Here is a tiny trained network, its code and every weight. The questions are about switching its units off for an input and a class, where a switched-off unit gives its printed mean instead of its output.

import numpy as np


def w(rows, s, z=0):
    codes = np.array(rows[::2]) - 128.0
    scale = np.full(codes.shape[1], s)
    scale[-1] = z or s
    return codes * scale


def norm(h):
    return h / np.sqrt((h * h).mean(-1, keepdims=True) + 1e-5)


def f(y):
    return y / 2 * (1 + np.tanh(0.7978845608 * (y + 0.044715 * y**3)))


def log_softmax(a):
    a = a - a.max(-1, keepdims=True)
    return a - np.log(np.exp(a).sum(-1, keepdims=True))


def net(x, mask):
    res = np.array(x, float).reshape(1, 6) / 4 @ E
    u = 0
    for l in range(4):
        y = f(norm(res) @ A[l][:, :-1].T + A[l][:, -1])
        res = res + np.where(mask[u : u + 7], y, B[l][:, -1]) @ B[l][:, :-1]
        u += 7
    return log_softmax(norm(res)[-1] @ U[:, :-1].T + U[:, -1])


A, B = {}, {}
E = w([
[108,80,123,144,95,126,165,134],'x0',
[76,78,160,162,254,149,138,156],'x1',
[81,161,103,170,153,150,97,85],'x2',
[127,216,162,17,180,135,222,99],'x3',
[86,162,168,140,94,98,105,143],'x4',
[93,132,137,77,86,91,195,99],'x5',
],0.0077)
A[0] = w([
[117,143,144,141,149,253,141,131,111],'0.n0',
[145,140,102,150,137,161,147,132,196],'0.n1',
[134,155,117,179,81,134,116,106,116],'0.n2',
[111,67,118,149,150,114,132,176,249],'0.n3',
[83,143,191,110,208,134,153,128,59],'0.n4',
[107,104,148,172,106,89,89,111,91],'0.n5',
[151,196,54,89,127,133,124,118,15],'0.n6',
],0.011,0.0015)
B[0] = w([
[131,99,254,177,157,39,64,82,183],'0.n0',
[232,10,228,192,176,193,130,84,148],'0.n1',
[14,116,135,106,144,215,71,121,178],'0.n2',
[131,94,62,171,156,131,117,245,215],'0.n3',
[120,183,100,9,195,137,103,137,253],'0.n4',
[167,147,88,73,47,184,119,144,185],'0.n5',
[215,138,130,230,200,215,252,105,203],'0.n6',
],0.0074,0.0055)
A[1] = w([
[254,113,4,187,174,89,168,169,174],'1.n0',
[194,155,193,123,186,212,71,83,236],'1.n1',
[53,234,114,105,167,104,185,46,245],'1.n2',
[111,50,118,89,175,123,130,131,179],'1.n3',
[52,154,155,181,165,55,70,66,37],'1.n4',
[210,152,142,195,192,173,136,158,152],'1.n5',
[142,161,144,138,83,160,171,119,117],'1.n6',
],0.0069,0.0012)
B[1] = w([
[121,101,118,148,156,160,167,126,217],'1.n0',
[164,100,139,1,60,177,134,99,241],'1.n1',
[117,128,143,86,107,114,147,222,254],'1.n2',
[128,100,82,156,149,59,79,164,173],'1.n3',
[204,131,174,170,122,107,94,89,136],'1.n4',
[111,96,125,230,185,117,225,39,213],'1.n5',
[88,127,215,152,80,140,152,121,159],'1.n6',
],0.009,0.0051)
A[2] = w([
[99,132,85,148,63,143,47,99,235],'2.n0',
[88,111,146,67,103,76,144,155,81],'2.n1',
[82,78,154,136,143,22,217,102,198],'2.n2',
[17,146,155,78,161,172,142,171,89],'2.n3',
[64,189,137,151,77,86,191,176,5],'2.n4',
[118,137,99,182,203,144,158,133,157],'2.n5',
[195,130,189,145,164,107,2,49,12],'2.n6',
],0.0081,0.0011)
B[2] = w([
[75,122,226,2,112,204,189,234,233],'2.n0',
[183,201,85,125,129,93,165,79,213],'2.n1',
[80,176,108,190,20,102,34,169,208],'2.n2',
[162,138,47,100,190,98,162,152,254],'2.n3',
[63,195,132,161,22,82,104,41,206],'2.n4',
[144,98,107,168,120,132,157,28,217],'2.n5',
[60,152,160,69,171,63,111,14,179],'2.n6',
],0.0082,0.0032)
A[3] = w([
[117,95,181,84,65,159,83,193,176],'3.n0',
[113,211,168,144,79,87,179,109,86],'3.n1',
[254,162,85,139,28,137,118,56,250],'3.n2',
[159,48,219,122,169,90,39,116,125],'3.n3',
[109,173,120,39,167,34,156,180,134],'3.n4',
[122,203,167,61,141,80,144,121,117],'3.n5',
[83,122,114,103,226,30,104,96,140],'3.n6',
],0.0078,0.0023)
B[3] = w([
[23,149,224,98,151,208,85,152,200],'3.n0',
[87,139,69,250,27,35,144,146,198],'3.n1',
[123,210,132,143,163,145,168,69,209],'3.n2',
[44,40,106,148,56,84,182,98,170],'3.n3',
[143,159,113,129,124,66,19,188,254],'3.n4',
[206,75,60,255,84,221,125,185,233],'3.n5',
[192,158,134,90,89,60,53,144,210],'3.n6',
],0.0085,0.0055)
U = w([
[121,215,100,223,10,53,162,157,90],'0',
[40,122,217,66,88,230,94,200,247],'1',
[132,9,64,247,165,132,130,192,50],'2',
[202,156,187,160,162,191,242,42,123],'3',
[123,71,204,108,184,37,61,41,44],'4',
[235,188,87,80,173,36,45,241,148],'5',
],0.012,0.0015)

Each question gives the input, the list of numbers given to net, and the class t.
The units are the neurons (one row each of A and B). Each row of codes is followed by its name. A weight is (code - 128) times the scale printed after its matrix; where a second scale follows, it is the last column's (A, B and U).
mask holds one flag per neuron, layer by layer. A switched-off neuron (its flag False) gives its mean, the last column of its row in B, instead of its output. The means were averaged over made-up inputs and are rounded, as every weight is.
A unit's drop is (log p(t) with every unit on - log p(t) with that unit switched off) / (log p(t) with every unit on - log p(t) with every unit switched off).
The circuit of an input: a set's keep is (log p(t) with only the set's units on - log p(t) with every unit switched off) / (log p(t) with every unit on - log p(t) with every unit switched off). Starting from the 12 units with the biggest drops (on a tie, the unit counted first), units are removed one at a time, each time the one whose removal leaves the highest keep (on an exact tie, the one counted first), for as long as the keep stays at least 0.8.
units of the circuit, in order: the units of the circuit, biggest drop first
k most important neurons: the k neurons with the biggest drops, biggest first
k most important neurons of layer l: the k neurons of layer l with the biggest drops, biggest first
drop of u: that unit's drop, to one decimal
input [-1,-7,-1,5,-6,3], class 3: units of the circuit, in order => (0.n6)
input [-7,-4,0,-3,-4,8], class 3: 2 most important neurons of layer 0 => (0.n6 0.n0)
input [0,3,7,6,-6,0], class 5: units of the circuit, in order => (1.n2 3.n4)
input [0,0,2,1,2,-1], class 5: 2 most important neurons => (0.n4 1.n2)
input [2,-5,-5,-3,-3,-7], class 1: 3 most important neurons => (0.n6 0.n2 3.n0)
input [7,4,0,-2,6,6], class 5: units of the circuit, in order => (1.n5 2.n3)
input [8,8,0,5,-6,-5], class 4: units of the circuit, in order => (0.n0 3.n5)
input [-4,4,4,-6,4,-1], class 1: units of the circuit, in order => (0.n5 2.n0)
input [-3,4,7,-3,-7,-6], class 4: units of the circuit, in order => (0.n0 2.n6)
input [-3,2,0,-1,8,4], class 5: 2 most important neurons => (2.n3 0.n4)
input [-7,3,1,-2,2,0], class 4: 2 most important neurons => (1.n4 1.n2)
input [7,1,8,-6,-1,-2], class 1: 2 most important neurons of layer 0 => (0.n6 0.n5)
input [-3,0,-2,4,-4,6], class 5: 2 most important neurons of layer 2 => (2.n3 2.n5)
input [-4,5,6,3,-3,-3], class 4: units of the circuit, in order => (0.n0)
input [-2,6,6,-6,8,1], class 1: 2 most important neurons => (0.n5 2.n0)
input [8,2,7,-1,-5,-5], class 4: 3 most important neurons => (0.n0 2.n6 0.n6)
input [0,4,8,7,-7,-3], class 4: 2 most important neurons => (0.n0 0.n1)
input [-1,6,2,-3,5,-7], class 4: 3 most important neurons => (0.n0 2.n6 0.n6)
input [1,-1,7,-3,2,-7], class 1: 2 most important neurons => (2.n0 0.n5)
input [-4,-1,-7,1,-7,8], class 0: most important neuron => (0.n4)
input [-6,-8,1,-4,-6,-7], class 3: 2 most important neurons => (0.n6 1.n5)
input [-8,-8,5,2,3,-8], class 3: drop of 0.n6 => 0.6
input [8,0,1,6,0,-2], class 5: drop of 0.n4 => 0.1
input [6,-8,-4,-3,5,2], class 1: drop of 0.n2 => 0.2
input [-2,-7,0,1,-1,0], class 3: drop of 0.n6 => 0.7
